Questions about the row below.
1) What is the entry just left of the largest entry?
2) What is the entry just right of the smallest entry?
3) What is the entry just left of 156?
[116,111,73,108,149,74,88,164,116,156,95,75,91]
1) 88
2) 108
3) 116

x = 68,113,151,111,114,86,25,133,100,92,79
The first entry from the right: 79
Which number is the third entry from the right? 100
Which number is the second entry from the left? 113

Read these off the matrix that follows. Indices start at 0.
1) Read off the entry at row 1, column 0.
2) Read off the entry at row 2, column 0.
3) Read off the top entry of the column that holds the largest entry.
4) Read off the entry just right of 95.
5) Read off the entry in the bottom-right corner.
6) Read off the entry just right of 84.
7) Read off the minimum.
8) Read off the entry in row 0 and column 1.
[[71,112,137,106,84,83,94,103],
[86,98,110,58,95,115,126,71],
[138,76,100,41,30,101,123,59]]
1) 86
2) 138
3) 71
4) 115
5) 59
6) 83
7) 30
8) 112

[[88,54,82,76,116,122],
[64,129,95,100,87,98],
[78,74,109,61,149,124],
[102,101,106,98,95,99],
[67,100,67,64,125,143],
[130,127,93,107,93,122],
[141,66,96,85,85,119],
[89,91,104,101,98,93],
[75,50,72,130,107,64],
[132,138,183,110,107,70],
[66,127,99,91,62,114],
[73,146,97,108,105,114]]
Rows and columns are numbered from 0.
The entry just right of 78 is 74
Which number is the entry directly above the smallest entry? 91
The top-left entry: 88
The entry directly below 72 -> 183
Which number is the entry in row 0 and column 1? 54
Which number is the entry just left of the smallest entry? 75
The bottom entry of the column that holds the largest entry: 97
Which number is the entry at row 1, column 0? 64
The entry in row 0 and column 2: 82
The entry in the top-right corner is 122
Which number is the entry just right of the largest entry? 110
The bottom-right entry is 114
The entry directly above 125: 95
Which number is the entry at row 1, column 1? 129
Which number is the bottom entry of the column that holds the smallest entry? 146
Which number is the entry just right of the smallest entry? 72
The entry directly above 89 is 141
The entry directly below 96 -> 104
The entry in the bottom-left corner -> 73
Which number is the entry directly above 102? 78
Which number is the entry directly above 87? 116
The smallest entry -> 50
The entry at row 2, column 2 -> 109

Questions about the grid below.
1) Read off the 1st entry in reading order.
2) Read off the 2nd largest entry.
3) Read off the third largest entry.
[[102, 87, 111, 96, 110, 114, 97, 118, 86, 133, 87, 93], [102, 119, 95, 108, 96, 113, 96, 103, 110, 90, 92, 72], [99, 119, 90, 103, 99, 114, 96, 101, 115, 89, 88, 76], [107, 98, 101, 78, 111, 71, 114, 101, 98, 115, 100, 90], [97, 123, 83, 96, 96, 117, 93, 96, 120, 82, 81, 89], [94, 78, 119, 78, 129, 117, 101, 128, 85, 170, 84, 66], [109, 97, 104, 105, 112, 88, 103, 86, 90, 81, 101, 106]]
1) 102
2) 133
3) 129
